Each row is followed by its class.
-118	251	49	-424	151	-64	-202	-231	-60	166	-111	-36	-88	108	77	-243	-98	149	37	-25	323	51	-254	438	-309	-202	-199	-180	-291	220	-147	-186	-95	187 : J
-153	-234	13	247	160	2	-132	-142	288	133	-290	112	180	-1	-56	-109	118	-105	-213	-105	-209	269	63	-14	387	265	-21	214	-293	-289	87	155	-359	129 : M
123	-128	-195	-100	-29	-87	-295	-197	97	-236	194	7	-309	-120	179	-545	180	1	-77	165	-297	219	372	230	191	-19	-105	143	-641	7	-15	-351	95	380 : G
30	-89	-232	-70	-169	-22	-192	165	-148	-75	179	2	-294	15	282	-263	105	-88	-31	270	-118	120	363	20	240	-54	-50	23	-412	-203	27	-353	46	328 : T
-306	128	-182	276	-356	32	38	45	-89	-9	-19	29	24	246	-213	392	122	-53	1	329	477	89	7	-84	167	193	41	36	63	-598	32	-80	174	-358 : M
-15	253	-131	-434	12	-128	-45	-20	-118	427	-76	2	68	314	33	-54	-41	-88	149	-172	-136	136	-167	-30	-6	34	98	-300	-188	165	41	-76	-197	160 : J
5	294	-84	94	-58	-477	-533	-97	-21	-175	-80	-89	228	-215	-64	-584	40	-180	-340	116	14	-278	171	118	-122	117	-380	-82	139	-108	-53	-121	328	-148 : M
-211	574	-574	256	-147	-659	-280	192	-577	10	31	322	221	25	-473	-418	48	-368	192	-233	207	-68	173	-189	82	-18	-76	-123	-75	-314	-80	-118	-112	-169 : C
79	-95	-287	-136	-199	-337	-356	-167	-179	-246	257	28	-405	-141	252	-466	230	85	32	280	-247	198	435	288	275	-179	-110	120	-752	-100	-65	-460	153	601 : G
-7	-181	-223	-252	53	-354	-161	-5	3	35	-515	-55	-271	174	224	-346	273	8	-20	180	-94	190	161	126	-274	150	-118	75	-489	-242	174	-341	-113	431 : T
-153	218	-10	-501	166	236	-155	-339	-118	92	-113	106	220	26	-25	-1	-102	334	-44	22	568	-38	-499	417	-369	-92	-222	-274	-71	132	-274	-132	-19	8 : R
-21	312	-183	-323	11	132	85	3	-215	309	99	16	143	311	-46	122	-57	37	134	-258	-5	89	-47	63	188	11	92	-278	0	126	-90	-84	-271	105 : B
-8	307	-201	-561	-50	56	-79	-69	-112	406	-130	91	130	298	41	79	-39	-69	120	-278	-4	68	-143	177	106	43	-9	-367	-137	65	-7	13	-286	150 : M
-147	-299	-112	476	31	-35	110	72	142	-61	-261	177	235	-174	-157	229	67	113	-438	156	130	133	-207	39	310	332	-129	93	21	-365	26	-61	-176	109 : R
-156	606	-625	24	73	-747	204	164	-332	-386	-173	-84	269	136	-544	-319	-128	-35	-10	-320	605	-28	159	-331	-214	549	-297	-89	228	-489	-97	-624	19	-241 : J
12	180	-357	217	-295	-611	-314	-132	-196	-124	97	-64	-23	-13	-136	-175	240	-179	-35	87	-120	82	379	-112	143	91	5	115	-62	-188	-50	-31	65	-86 : E
-68	-268	43	492	-18	-80	-40	-26	196	-32	-149	99	238	-27	-270	350	22	177	-431	23	31	136	-12	-31	330	312	-49	-3	41	-299	-58	75	-152	111 : J
-165	283	55	-358	88	-61	-111	-265	-125	235	56	95	35	84	-44	-277	-43	210	27	28	443	9	-314	594	-172	-330	-232	-136	-138	111	-206	-205	-118	168 : B
-33	166	113	-409	227	829	-225	-215	359	55	-457	-150	-128	102	170	-467	-59	-126	-404	93	100	326	17	170	23	241	-184	286	-678	-72	122	-377	-124	26 : C
-110	-356	-36	384	24	-89	214	18	98	-27	-183	202	132	-48	-152	59	108	169	-218	83	-20	121	-32	-97	432	185	-60	67	-1	-198	-74	-60	-282	210 : T
-78	292	85	-20	-129	332	73	56	131	233	-298	70	-230	131	60	314	39	-28	-415	-16	108	210	132	256	-23	98	-25	282	-221	-236	97	-176	-258	-110 : A
50	280	80	-513	67	11	-332	-218	65	126	-248	-160	-18	18	107	-262	-256	171	-310	-80	352	36	-84	424	-566	-108	-277	-181	-262	365	-205	-168	-36	104 : J
-91	175	-340	270	-197	-661	-145	-41	-254	-86	105	97	-36	70	-232	-89	269	-24	3	136	78	14	85	-103	86	33	56	23	79	-204	-30	-181	198	-50 : G
93	-101	-298	-1	-220	-291	-181	-179	-119	-309	389	-110	-295	-114	22	-364	155	71	56	212	-209	150	325	107	343	-28	28	88	-518	-51	-25	-357	202	377 : R
63	436	156	-451	-45	-33	237	-130	47	57	-150	272	143	-14	-256	416	-144	430	-351	-386	688	-36	-283	442	-443	-186	-481	-93	481	-7	-361	-204	-325	-387 : C
152	-157	4	354	-120	-99	-457	171	179	37	-122	-255	112	41	167	-67	257	-293	-486	327	-333	294	128	-266	218	63	15	140	-66	-97	140	-46	96	-134 : R
-98	-224	33	463	47	-17	-84	29	233	-10	-286	79	152	-32	-198	174	1	18	-345	74	32	136	22	-18	306	271	-96	-13	-171	-258	45	19	-113	117 : G
-6	395	-104	-757	97	47	-107	-12	-110	639	-136	41	232	354	194	19	-128	-189	127	-209	122	-122	-74	95	-7	-53	26	-581	-203	315	-35	19	-489	226 : C
-45	508	115	-581	111	392	-105	-410	-267	453	-172	-19	-43	118	-68	-211	-222	104	167	20	311	45	-359	541	-153	-265	-58	-256	40	320	-169	-327	-182	-99 : B
-92	278	25	-502	110	-112	-95	-263	-157	190	8	-50	-61	83	82	-214	-69	225	34	52	356	100	-340	461	-292	-204	-174	-138	-218	187	-181	-297	-150	215 : B
65	238	49	-424	94	188	-1	-143	27	458	-158	78	242	319	14	-14	35	-302	88	-212	109	156	-298	0	-224	-8	128	-272	-144	80	33	69	-392	-28 : A
-9	200	-143	-579	265	168	-13	-72	-30	449	-80	-59	224	439	54	-189	-17	-128	281	-265	80	206	-140	117	11	27	75	-483	-446	256	-6	-34	-394	331 : M
-160	335	-289	-147	74	39	-492	-192	36	110	56	-111	-60	235	62	-608	-31	-257	31	0	166	75	191	425	-125	-153	-220	-152	-632	195	-122	-205	-335	51 : T
-7	-134	-291	-96	-30	43	-251	-173	-62	-131	103	-33	-205	-91	201	-509	218	-16	-58	275	-248	222	347	136	519	71	-95	179	-667	-128	49	-416	-3	455 : C
162	-318	-114	-99	-131	-250	-216	-172	95	-261	264	-18	-436	-74	307	-431	339	44	-20	312	-416	209	407	151	110	-37	4	251	-570	-162	70	-324	224	492 : B
-235	-39	-53	721	-87	-254	4	288	181	-213	-147	-23	-126	-141	-106	562	23	385	-184	375	-314	-217	201	227	460	207	-39	116	154	-132	28	46	278	36 : E
-120	364	-264	408	-76	-734	27	137	-239	-95	209	34	15	22	-339	55	165	12	-98	-22	59	-134	187	-8	150	182	12	-125	280	-258	-46	-248	0	-132 : G
-184	-182	-7	875	-6	-119	218	384	115	-47	-81	370	245	-61	-456	211	-108	143	-653	-165	415	188	64	-49	446	17	-186	285	325	-558	-158	-183	-364	-72 : G
-112	305	20	-361	141	-62	-146	-197	-123	138	-22	3	-6	35	-5	-256	-146	178	-31	9	445	51	-341	426	-301	-231	-198	-140	-176	222	-218	-253	-106	123 : R
-173	161	-148	12	79	96	395	-98	-46	33	87	196	-524	187	-29	-218	252	38	305	180	-53	196	74	-21	166	-208	38	384	-267	111	40	-513	-119	-188 : E
-47	-286	35	344	15	-163	-99	-50	229	-52	-145	15	100	-6	-123	19	70	114	-312	64	-168	127	48	-66	294	243	-37	-23	-172	-181	-26	-25	-106	223 : T
-62	339	48	-463	66	-185	-237	-203	-113	144	-12	-153	55	31	47	-294	-139	178	-64	65	344	95	-328	359	-267	-169	-179	-238	-259	244	-207	-265	-1	163 : M
-23	169	-233	-516	-12	338	18	54	-137	605	-342	217	216	275	-17	194	-129	-62	-66	-200	213	49	-337	246	3	102	-17	-426	-74	146	56	102	-464	175 : J
-104	242	-35	-245	46	233	408	-130	-131	128	-87	117	-306	142	-74	-168	195	-32	57	92	311	294	-187	-1	-69	-33	-14	266	-240	-71	89	-492	-149	-180 : R
90	-132	-215	-36	-149	-55	-228	-157	-32	-218	230	-3	-324	-85	177	-401	204	3	-15	242	-262	187	422	194	267	-48	-31	198	-493	-201	-15	-341	138	362 : E
65	-128	-265	-25	-43	-302	-32	-97	-109	-325	377	-79	-199	18	80	-497	255	193	26	229	-173	123	476	67	213	72	-81	122	-451	-99	-78	-515	150	471 : A
-239	137	30	-272	66	-118	99	-196	-203	214	14	193	-50	-3	117	-23	-5	306	17	76	458	22	-310	462	-137	-333	-182	56	-138	122	-264	-185	-404	253 : C
-93	91	125	-254	71	493	125	-140	48	258	-210	-1	-287	194	138	-135	192	-51	-24	145	29	364	-58	61	-5	-24	-11	324	-370	-72	157	-258	-136	-87 : T
36	163	-246	-421	-113	35	-18	-140	-219	334	-196	169	118	262	16	114	77	-102	163	-179	-2	39	-87	66	63	46	26	-340	-94	23	-44	56	-292	195 : E
-20	224	-220	-452	-76	47	6	-104	-197	329	-25	160	135	260	28	52	-6	-55	147	-181	121	94	-128	62	43	-49	7	-290	-180	133	-108	-20	-289	160 : R
-2	-98	-257	-78	-153	-87	-185	-140	-147	-200	263	0	-350	-13	178	-450	248	42	96	267	-285	146	346	162	370	-103	-11	105	-552	-150	-7	-482	148	371 : R
-45	213	102	-181	13	236	144	-83	64	123	-32	25	-360	138	23	-145	79	-41	-95	57	138	348	35	13	38	-98	0	346	-378	6	50	-337	-139	-95 : J
-35	27	117	-141	58	245	161	-33	204	159	-132	57	-469	186	173	-147	159	-109	-74	133	-16	350	-57	8	87	-131	103	241	-535	93	108	-336	-235	43 : M
-130	-211	-26	301	-46	-259	68	-37	83	-92	-190	-40	188	-26	-137	107	60	149	-312	-3	71	55	-14	-22	159	305	-124	-88	-71	-255	-36	-70	-139	141 : A
-109	218	-86	-135	3	423	260	-90	38	210	12	138	-261	162	-73	72	121	68	-30	121	120	380	-2	191	129	45	4	327	-419	50	56	-253	-280	-86 : J
40	-399	-98	-153	-5	150	39	-476	215	34	-399	37	464	-100	-175	310	250	280	-265	-206	40	203	138	240	-126	755	7	23	-54	-356	5	624	-217	235 : T
-9	290	-325	-583	83	83	37	-151	-180	443	-192	121	279	300	-56	194	37	9	144	-233	156	155	-188	148	-57	208	11	-394	-231	68	20	-33	-304	205 : G
-75	193	-293	-471	-24	86	35	-97	-251	399	-161	244	209	247	-21	-14	63	-99	197	-182	173	97	-259	109	136	-21	19	-318	-136	-14	-18	-1	-295	175 : B
-166	49	68	-112	166	341	176	-133	2	185	-173	143	-398	174	84	-88	255	35	91	232	34	300	12	51	108	-32	15	292	-397	-142	151	-443	-71	-7 : C
40	-57	-292	-154	-110	-253	-328	-397	-85	-356	232	-74	-326	-187	209	-727	241	-42	31	327	-249	98	413	181	186	88	-93	241	-574	-221	-38	-449	207	397 : E
205	304	293	-400	93	284	-118	-374	-116	-53	-91	-235	-515	106	117	-729	62	30	-29	181	-367	278	-187	-56	15	-216	-97	17	-166	344	-96	-899	247	-114 : E
-33	272	-23	-492	115	-23	-93	-294	-68	70	-86	-28	11	40	42	-141	-41	259	7	31	445	68	-340	455	-435	-124	-158	-239	-139	263	-239	-215	0	110 : C
-126	164	34	-387	117	-4	-37	-183	-130	294	-157	161	81	59	48	-258	-11	167	16	72	388	177	-360	464	-253	-203	-207	-112	-178	127	-195	-156	-161	220 : R
12	292	-164	-346	-103	-180	32	-59	-312	289	-25	39	140	224	-99	65	-9	-3	210	-197	39	-11	-24	23	137	37	88	-325	45	97	-82	29	-221	155 : A
-37	30	104	-225	142	434	103	-41	199	178	-283	18	-307	205	153	-89	134	-64	-87	-4	8	364	-9	90	-52	46	-9	303	-364	-87	178	-204	-148	-21 : M
84	-291	-252	-47	-42	8	-200	-82	28	-213	144	1	-401	35	275	-285	212	104	8	296	-339	197	274	199	160	-20	-15	-9	-624	-61	29	-497	133	493 : B
-84	253	-352	297	-237	-654	-318	-56	-246	-121	33	35	-96	-63	-143	-127	188	-187	-36	107	-8	-24	339	-52	58	99	-32	138	-21	-262	9	-88	147	-95 : R
-24	209	-405	391	-205	-628	-84	78	-250	-129	181	-2	-17	-80	-251	-83	222	-107	-19	120	37	18	157	-49	188	89	82	61	125	-57	-4	-28	95	-107 : M
-246	-210	-12	595	90	-521	79	-78	139	-63	181	138	-196	75	-132	66	270	118	62	40	-236	-4	97	10	563	-85	108	149	-82	-185	23	-114	-133	176 : M
-56	-235	38	355	-65	-174	35	-38	161	1	-92	-16	96	7	-195	75	49	197	-283	121	-92	139	-29	29	349	161	-63	-27	-107	-106	-51	-90	-147	204 : T
-41	387	-180	-291	-111	-209	-13	-14	-208	309	71	-8	34	230	38	167	8	-102	48	-176	2	35	-147	32	88	-40	91	-354	-118	97	-25	-122	-196	84 : B
